Below are the code and all the weights of a small trained network. Each question names an input and a class and asks about switching units off, where a switched-off unit gives its printed mean instead of its output.

import numpy as np


def w(rows, s, z=0):
    codes = np.array(rows[::2]) - 128.0
    scale = np.full(codes.shape[1], s)
    scale[-1] = z or s
    return codes * scale


def norm(h):
    return h / np.sqrt((h * h).mean(-1, keepdims=True) + 1e-5)


def f(y):
    return np.maximum(y, 0)


def log_softmax(a):
    a = a - a.max(-1, keepdims=True)
    return a - np.log(np.exp(a).sum(-1, keepdims=True))


def net(x, mask):
    res = np.array(x, float).reshape(1, 6) / 4 @ E
    u = 0
    for l in range(2):
        y = f(norm(res) @ A[l][:, :-1].T + A[l][:, -1])
        res = res + np.where(mask[u : u + 11], y, B[l][:, -1]) @ B[l][:, :-1]
        u += 11
    return log_softmax(norm(res)[-1] @ U[:, :-1].T + U[:, -1])


A, B = {}, {}
E = w([
[127,123,120,127,130,128],'x0',
[100,39,163,134,65,76],'x1',
[130,136,135,131,123,125],'x2',
[124,116,108,133,138,127],'x3',
[247,68,171,209,112,213],'x4',
[67,141,108,150,72,202],'x5',
],0.013)
A[0] = w([
[121,36,171,219,13,73,38],'0.n1',
[169,105,176,92,235,104,98],'0.n2',
[71,41,178,195,86,68,1],'0.n3',
[245,87,177,132,226,30,45],'0.n4',
[37,144,109,239,47,249,60],'0.n5',
[207,200,103,160,183,219,79],'0.n6',
[188,133,154,128,122,168,89],'0.n7',
[142,50,94,149,96,122,83],'0.n8',
[102,185,152,181,87,135,60],'0.n9',
[225,84,166,189,111,197,99],'0.n10',
[163,212,60,152,175,169,23],'0.n11',
],0.011,0.0089)
B[0] = w([
[135,95,164,51,226,150,201],'0.n1',
[170,188,68,112,69,122,188],'0.n2',
[108,86,179,40,180,108,166],'0.n3',
[190,154,35,56,24,120,221],'0.n4',
[246,184,3,29,41,51,234],'0.n5',
[140,47,186,99,194,178,235],'0.n6',
[71,169,123,180,114,147,174],'0.n7',
[91,165,159,129,144,112,159],'0.n8',
[135,122,59,116,139,75,139],'0.n9',
[51,82,71,236,143,121,254],'0.n10',
[112,132,219,27,196,104,178],'0.n11',
],0.011,0.0081)
A[1] = w([
[126,118,159,132,114,125,44],'1.n1',
[110,104,136,249,134,140,5],'1.n2',
[105,173,134,107,117,80,201],'1.n3',
[105,70,179,120,72,105,51],'1.n4',
[164,197,111,140,166,192,189],'1.n5',
[108,139,69,108,181,90,136],'1.n6',
[88,155,127,126,125,116,100],'1.n7',
[39,183,172,176,148,65,3],'1.n8',
[130,179,180,119,193,171,54],'1.n9',
[132,110,194,86,183,142,105],'1.n10',
[138,71,81,176,158,133,114],'1.n11',
],0.017,0.0035)
B[1] = w([
[81,166,139,135,122,93,129],'1.n1',
[135,205,147,182,107,154,181],'1.n2',
[191,89,159,206,105,209,245],'1.n3',
[106,148,110,86,200,90,164],'1.n4',
[56,82,155,58,113,13,208],'1.n5',
[132,145,155,196,119,200,254],'1.n6',
[163,108,153,172,131,91,166],'1.n7',
[177,148,127,250,132,186,170],'1.n8',
[92,10,130,94,154,72,173],'1.n9',
[24,108,132,137,159,115,202],'1.n10',
[103,240,208,178,119,148,213],'1.n11',
],0.011,0.0088)
U = w([
[142,160,165,252,103,189,205],'0',
[206,176,34,60,31,97,169],'1',
[62,93,188,54,194,110,3],'2',
],0.02,0.0015)

Each question gives the input, the list of numbers given to net, and the class t.
The units are the neurons (one row each of A and B). Each row of codes is followed by its name. A weight is (code - 128) times the scale printed after its matrix; where a second scale follows, it is the last column's (A, B and U).
mask holds one flag per neuron, layer by layer. A switched-off neuron (its flag False) gives its mean, the last column of its row in B, instead of its output. The means were averaged over made-up inputs and are rounded, as every weight is.
A unit's drop is (log p(t) with every unit on - log p(t) with that unit switched off) / (log p(t) with every unit on - log p(t) with every unit switched off).
The circuit of an input: a set's keep is (log p(t) with only the set's units on - log p(t) with every unit switched off) / (log p(t) with every unit on - log p(t) with every unit switched off). Starting from the 12 units with the biggest drops (on a tie, the unit counted first), units are removed one at a time, each time the one whose removal leaves the highest keep (on an exact tie, the one counted first), for as long as the keep stays at least 0.8.
circuit, biggest first: the units of the circuit, biggest drop first
k most important neurons: the k neurons with the biggest drops, biggest first
k most important neurons of layer l: the k neurons of layer l with the biggest drops, biggest first
drop when u is switched off: that unit's drop, to one decimal
input [7,-5,-5,-8,-5,5], class 0: circuit, biggest first -> 1.n6
input [-4,6,-8,0,2,-6], class 1: 4 most important neurons -> 0.n4, 0.n6, 0.n2, 0.n11
input [2,-6,7,3,-6,-1], class 0: 3 most important neurons -> 0.n6, 1.n8, 0.n1
input [-2,-7,4,-3,1,6], class 2: 3 most important neurons of layer 0 -> 0.n6, 0.n11, 0.n4
input [2,6,6,-2,-6,-6], class 0: 3 most important neurons -> 0.n5, 0.n6, 1.n3
input [5,6,-3,-4,-1,6], class 1: 2 most important neurons -> 0.n5, 0.n6
input [4,8,7,2,2,8], class 1: 2 most important neurons -> 0.n5, 0.n6
input [-1,-3,-4,7,7,8], class 1: 3 most important neurons -> 0.n5, 1.n6, 1.n3
input [-6,0,3,-6,-8,-8], class 0: 3 most important neurons -> 0.n5, 1.n3, 1.n6
input [-1,6,8,0,-6,-6], class 0: 3 most important neurons -> 0.n5, 0.n6, 1.n3
input [8,2,8,3,1,-2], class 1: 2 most important neurons -> 0.n4, 0.n6
input [1,6,-6,-2,-7,-3], class 0: 2 most important neurons -> 1.n8, 0.n6
input [0,5,-6,-4,-3,-5], class 1: 2 most important neurons -> 0.n4, 0.n6
input [5,-6,1,-5,1,8], class 1: circuit, biggest first -> 0.n5
input [-4,-8,8,-4,-4,6], class 2: drop when 0.n4 is switched off -> 0.3
input [3,4,-6,3,-6,-5], class 0: drop when 0.n5 is switched off -> 0.5
input [-2,-5,0,8,3,0], class 2: drop when 0.n11 is switched off -> 0.1
input [6,-6,-2,1,4,2], class 2: drop when 0.n11 is switched off -> 0.2
